Below is a small trained network, with its code and all its weights. Each question gives an input and a class and asks what happens when units are switched off, that is, made to give their printed mean instead of their output.

import numpy as np


def w(rows, s, z=0):
    codes = np.array(rows[::2]) - 128.0
    scale = np.full(codes.shape[1], s)
    scale[-1] = z or s
    return codes * scale


def norm(h):
    return h / np.sqrt((h * h).mean(-1, keepdims=True) + 1e-5)


def f(y):
    return y / 2 * (1 + np.tanh(0.7978845608 * (y + 0.044715 * y**3)))


def log_softmax(a):
    a = a - a.max(-1, keepdims=True)
    return a - np.log(np.exp(a).sum(-1, keepdims=True))


def net(x, mask):
    res = np.array(x, float).reshape(1, 7) / 4 @ E
    u = 0
    for l in range(3):
        y = f(norm(res) @ A[l][:, :-1].T + A[l][:, -1])
        res = res + np.where(mask[u : u + 4], y, B[l][:, -1]) @ B[l][:, :-1]
        u += 4
    return log_softmax(norm(res)[-1] @ U[:, :-1].T + U[:, -1])


A, B = {}, {}
E = w([
[106,202,106,118,154,93,182,172,192,107,155,62],'x0',
[204,86,177,73,101,156,144,170,173,123,100,126],'x1',
[125,120,110,124,119,143,78,134,89,139,184,108],'x2',
[110,169,97,85,161,69,107,175,161,137,81,126],'x3',
[161,139,49,119,195,198,139,179,143,62,94,185],'x4',
[125,114,140,68,209,103,158,192,99,88,100,110],'x5',
[149,201,104,6,80,137,84,193,164,82,149,214],'x6',
],0.013)
A[0] = w([
[109,182,68,164,167,199,105,147,136,42,120,102,116],'0.n0',
[115,145,73,100,147,134,123,153,97,72,150,186,91],'0.n1',
[155,160,117,147,212,66,198,214,123,113,135,2,8],'0.n2',
[95,142,44,180,147,120,154,73,207,105,96,89,2],'0.n3',
],0.0077,0.0067)
B[0] = w([
[171,115,172,179,108,143,193,142,81,239,220,183,252],'0.n0',
[130,80,36,134,145,100,131,167,123,82,124,115,208],'0.n1',
[38,141,192,20,76,143,194,190,144,123,168,78,237],'0.n2',
[47,128,183,8,87,213,90,240,185,45,145,179,163],'0.n3',
],0.011,0.0042)
A[1] = w([
[170,83,244,110,53,157,195,92,181,95,90,131,152],'1.n0',
[92,240,117,89,77,1,73,148,187,140,166,133,88],'1.n1',
[69,110,125,96,247,114,189,142,159,122,70,72,144],'1.n2',
[55,177,172,99,229,92,171,155,132,169,76,4,2],'1.n3',
],0.008,0.0061)
B[1] = w([
[92,175,180,161,134,101,151,66,190,77,170,81,253],'1.n0',
[199,141,64,142,106,122,187,109,31,166,38,116,248],'1.n1',
[188,200,208,76,91,140,168,55,145,153,253,151,234],'1.n2',
[48,109,120,62,10,87,125,115,140,125,117,59,223],'1.n3',
],0.011,0.0059)
A[2] = w([
[21,68,159,229,119,74,105,18,51,193,143,31,91],'2.n0',
[211,154,126,226,199,122,178,146,212,90,64,186,176],'2.n1',
[128,172,29,91,177,71,103,172,126,211,66,208,3],'2.n2',
[71,254,72,156,172,160,137,164,132,143,206,177,71],'2.n3',
],0.0078,0.0044)
B[2] = w([
[137,92,136,201,177,211,146,7,139,177,138,122,255],'2.n0',
[139,129,153,206,169,104,87,86,188,169,59,129,179],'2.n1',
[154,112,133,166,162,125,137,66,34,143,102,62,169],'2.n2',
[155,91,97,166,157,142,136,136,197,226,161,160,176],'2.n3',
],0.012,0.0098)
U = w([
[105,164,185,56,63,96,171,112,139,123,139,68,167],'0',
[164,139,92,141,161,134,164,180,159,163,161,184,153],'1',
[90,136,221,100,164,93,71,117,170,47,96,169,75],'2',
[159,109,141,248,126,141,150,13,119,141,124,110,195],'3',
[30,162,65,127,122,67,187,194,96,148,95,128,6],'4',
[187,141,47,118,146,109,93,139,36,121,42,164,129],'5',
[118,72,139,78,148,151,65,219,149,44,132,148,2],'6',
],0.016,0.0078)

Each question gives the input, the list of numbers given to net, and the class t.
The units are the neurons (one row each of A and B). Each row of codes is followed by its name. A weight is (code - 128) times the scale printed after its matrix; where a second scale follows, it is the last column's (A, B and U).
mask holds one flag per neuron, layer by layer. A switched-off neuron (its flag False) gives its mean, the last column of its row in B, instead of its output. The means were averaged over made-up inputs and are rounded, as every weight is.
A unit's drop is (log p(t) with every unit on - log p(t) with that unit switched off) / (log p(t) with every unit on - log p(t) with every unit switched off).
The circuit of an input: a set's keep is (log p(t) with only the set's units on - log p(t) with every unit switched off) / (log p(t) with every unit on - log p(t) with every unit switched off). Starting from all 12 units, units are removed one at a time, each time the one whose removal leaves the highest keep (on an exact tie, the one counted first), for as long as the keep stays at least 0.8.
circuit, biggest first: the units of the circuit, biggest drop first
unit that matters most: the unit with the biggest drop
top k neurons: the k neurons with the biggest drops, biggest first
top k neurons in layer l: the k neurons of layer l with the biggest drops, biggest first
drop when u is switched off: that unit's drop, to one decimal
input [-7,7,-5,7,4,1,0], class 2: unit that matters most => 2.n0
input [5,8,5,6,-7,-6,1], class 3: top 3 neurons => 1.n1; 0.n2; 0.n3
input [-7,-6,-6,8,4,-8,0], class 5: circuit, biggest first => 2.n0; 1.n0
input [2,-7,-5,2,-4,2,-7], class 0: circuit, biggest first => 1.n3; 0.n2
input [-6,-4,-1,-1,6,1,1], class 5: top 4 neurons => 2.n0; 1.n0; 1.n2; 0.n1
input [7,8,7,8,-2,-8,-1], class 5: circuit, biggest first => 1.n1; 1.n2; 2.n0
input [0,8,-5,7,-6,4,8], class 5: top 3 neurons => 1.n1; 0.n2; 1.n3
input [-6,8,2,-1,6,-6,5], class 6: circuit, biggest first => 2.n0; 1.n1
input [6,4,4,8,8,-3,8], class 5: circuit, biggest first => 2.n2; 1.n1
input [6,1,0,5,4,4,8], class 5: circuit, biggest first => 1.n1; 2.n2
input [8,-5,3,7,1,-6,-4], class 4: top 2 neurons in layer 0 => 0.n3; 0.n0
input [-5,8,-1,-4,0,8,3], class 2: top 2 neurons in layer 1 => 1.n0; 1.n3
input [-8,8,5,-2,-2,5,2], class 2: top 2 neurons => 1.n0; 2.n0
input [8,2,7,-7,-8,6,-4], class 0: circuit, biggest first => 0.n2
input [7,-4,7,2,4,-2,-3], class 1: top 2 neurons => 0.n0; 2.n3
input [4,-8,-4,7,3,1,-4], class 0: top 2 neurons in layer 1 => 1.n2; 1.n3
input [-3,-8,3,1,1,1,6], class 5: drop when 2.n0 is switched off => 0.2
input [6,0,-3,-3,0,1,7], class 5: drop when 1.n1 is switched off => 0.4
input [5,-3,-5,1,8,2,-7], class 0: drop when 0.n2 is switched off => 0.3
input [1,-6,7,8,3,7,-6], class 0: drop when 2.n2 is switched off => 0.0
input [-3,-4,-7,8,3,7,-3], class 0: unit that matters most => 1.n2
